Below are the code and all the weights of a small trained network. Each question names an input and a class and asks about switching units off, where a switched-off unit gives its printed mean instead of its output.

import numpy as np


def w(rows, s, z=0):
    codes = np.array(rows[::2]) - 128.0
    scale = np.full(codes.shape[1], s)
    scale[-1] = z or s
    return codes * scale


def norm(h):
    return h / np.sqrt((h * h).mean(-1, keepdims=True) + 1e-5)


def f(y):
    return y / 2 * (1 + np.tanh(0.7978845608 * (y + 0.044715 * y**3)))


def log_softmax(a):
    a = a - a.max(-1, keepdims=True)
    return a - np.log(np.exp(a).sum(-1, keepdims=True))


def net(x, mask):
    res = np.array(x, float).reshape(1, 5) / 4 @ E
    u = 0
    for l in range(4):
        y = f(norm(res) @ A[l][:, :-1].T + A[l][:, -1])
        res = res + np.where(mask[u : u + 6], y, B[l][:, -1]) @ B[l][:, :-1]
        u += 6
    return log_softmax(norm(res)[-1] @ U[:, :-1].T + U[:, -1])


A, B = {}, {}
E = w([
[144,117,128,144,130,157,130,126],'x0',
[89,160,2,136,130,152,129,157],'x1',
[151,136,132,158,222,88,117,140],'x2',
[127,120,123,120,135,128,115,124],'x3',
[105,178,114,153,124,173,134,2],'x4',
],0.0053)
A[0] = w([
[55,116,63,186,131,102,99,75,34],'L0N0',
[158,138,90,112,99,150,191,64,118],'L0N1',
[57,170,45,177,142,156,113,108,84],'L0N2',
[81,74,115,50,25,157,164,130,255],'L0N3',
[213,62,165,149,109,127,147,183,175],'L0N4',
[166,116,2,100,123,143,169,254,1],'L0N5',
],0.0046,0.0021)
B[0] = w([
[121,203,110,141,193,118,82,175,147],'L0N0',
[83,126,254,140,166,126,73,124,158],'L0N1',
[172,93,187,107,163,202,182,131,204],'L0N2',
[102,90,123,63,131,187,83,113,252],'L0N3',
[88,118,97,87,126,108,152,115,211],'L0N4',
[139,133,123,171,86,95,61,84,253],'L0N5',
],0.0067,0.0032)
A[1] = w([
[101,55,118,56,136,77,182,160,126],'L1N0',
[152,169,96,158,42,149,106,158,127],'L1N1',
[148,126,179,117,89,128,57,22,249],'L1N2',
[161,101,105,225,167,1,77,107,134],'L1N3',
[83,77,64,68,137,191,136,102,148],'L1N4',
[192,91,148,170,207,50,124,192,153],'L1N5',
],0.0046,0.0017)
B[1] = w([
[144,163,166,2,113,122,169,122,183],'L1N0',
[83,196,215,123,97,170,125,121,142],'L1N1',
[109,114,76,117,105,94,124,209,252],'L1N2',
[64,93,153,177,150,126,201,90,224],'L1N3',
[183,144,197,38,178,69,220,116,204],'L1N4',
[81,158,103,122,222,196,191,55,235],'L1N5',
],0.0059,0.0031)
A[2] = w([
[88,101,135,99,29,119,1,116,159],'L2N0',
[94,104,84,242,173,81,103,85,240],'L2N1',
[142,133,134,60,101,103,156,215,81],'L2N2',
[113,137,93,183,178,86,115,110,85],'L2N3',
[124,139,155,114,212,97,174,131,87],'L2N4',
[100,83,160,147,73,140,99,141,7],'L2N5',
],0.0067,0.0012)
B[2] = w([
[159,203,86,241,172,119,77,120,252],'L2N0',
[143,29,169,98,26,72,108,109,253],'L2N1',
[191,71,150,254,100,145,117,103,193],'L2N2',
[213,51,136,189,21,116,150,79,186],'L2N3',
[102,184,97,179,139,232,70,133,210],'L2N4',
[139,220,67,135,128,108,64,134,145],'L2N5',
],0.0053,0.0047)
A[3] = w([
[102,116,132,119,180,223,168,57,174],'L3N0',
[102,110,85,253,210,154,73,91,2],'L3N1',
[144,214,75,187,109,151,12,13,210],'L3N2',
[115,130,66,240,176,128,115,61,55],'L3N3',
[103,32,145,178,29,70,171,128,144],'L3N4',
[181,166,142,153,118,162,105,117,188],'L3N5',
],0.0056,0.00071)
B[3] = w([
[88,162,125,141,143,119,192,140,214],'L3N0',
[154,128,69,112,76,100,89,204,222],'L3N1',
[130,136,84,161,133,115,136,195,254],'L3N2',
[163,159,186,80,89,127,34,123,215],'L3N3',
[144,89,179,2,138,93,147,112,220],'L3N4',
[209,107,112,185,160,59,102,62,160],'L3N5',
],0.0071,0.0058)
U = w([
[172,1,186,50,63,73,112,62,158],'0',
[196,185,34,227,84,110,40,188,4],'1',
[28,145,112,137,212,202,237,121,254],'2',
],0.0098,0.00034)

Each question gives the input, the list of numbers given to net, and the class t.
The units are the neurons (one row each of A and B). Each row of codes is followed by its name. A weight is (code - 128) times the scale printed after its matrix; where a second scale follows, it is the last column's (A, B and U).
mask holds one flag per neuron, layer by layer. A switched-off neuron (its flag False) gives its mean, the last column of its row in B, instead of its output. The means were averaged over made-up inputs and are rounded, as every weight is.
A unit's drop is (log p(t) with every unit on - log p(t) with that unit switched off) / (log p(t) with every unit on - log p(t) with every unit switched off).
The circuit of an input: a set's keep is (log p(t) with only the set's units on - log p(t) with every unit switched off) / (log p(t) with every unit on - log p(t) with every unit switched off). Starting from the 12 units with the biggest drops (on a tie, the unit counted first), units are removed one at a time, each time the one whose removal leaves the highest keep (on an exact tie, the one counted first), for as long as the keep stays at least 0.8.
units of the circuit, in order: the units of the circuit, biggest drop first
unit that matters most: the unit with the biggest drop
k most important neurons: the k neurons with the biggest drops, biggest first
k most important neurons of layer l: the k neurons of layer l with the biggest drops, biggest first
drop when u is switched off: that unit's drop, to one decimal
input [-7,7,-2,7,8], class 2: 2 most important neurons	[L0N2; L2N0]
input [5,2,8,4,-8], class 0: unit that matters most	L2N1
input [5,6,1,-1,-5], class 0: units of the circuit, in order	[L0N5; L1N3; L2N1; L3N4]
input [8,0,-5,-1,5], class 1: 4 most important neurons	[L0N1; L1N5; L0N4; L1N2]
input [6,-1,-3,-7,4], class 1: 2 most important neurons	[L0N1; L1N5]
input [-2,-5,-7,-1,1], class 1: 4 most important neurons	[L2N0; L0N2; L2N1; L2N5]
input [-5,3,-3,6,5], class 2: 2 most important neurons	[L0N5; L0N2]
input [1,1,5,-6,-7], class 0: 3 most important neurons	[L0N2; L0N5; L0N3]
input [-3,-1,8,-6,6], class 0: 4 most important neurons	[L2N1; L2N0; L2N3; L1N4]
input [-1,5,1,-7,-5], class 0: 2 most important neurons	[L0N5; L1N3]
input [0,0,7,8,3], class 0: 4 most important neurons of layer 2	[L2N1; L2N3; L2N0; L2N5]
input [7,8,8,5,-8], class 0: 2 most important neurons	[L0N5; L2N1]
input [1,-2,-8,-6,3], class 1: 2 most important neurons	[L2N0; L1N5]
input [-2,-8,-8,3,3], class 1: unit that matters most	L2N0
input [3,1,0,7,6], class 2: 4 most important neurons	[L0N5; L0N2; L2N0; L2N2]
input [-4,-1,5,-2,-1], class 2: drop when L0N5 is switched off	0.6
input [4,7,2,8,-7], class 0: drop when L0N5 is switched off	1.3
input [-8,3,-2,-7,8], class 2: drop when L3N0 is switched off	0.0
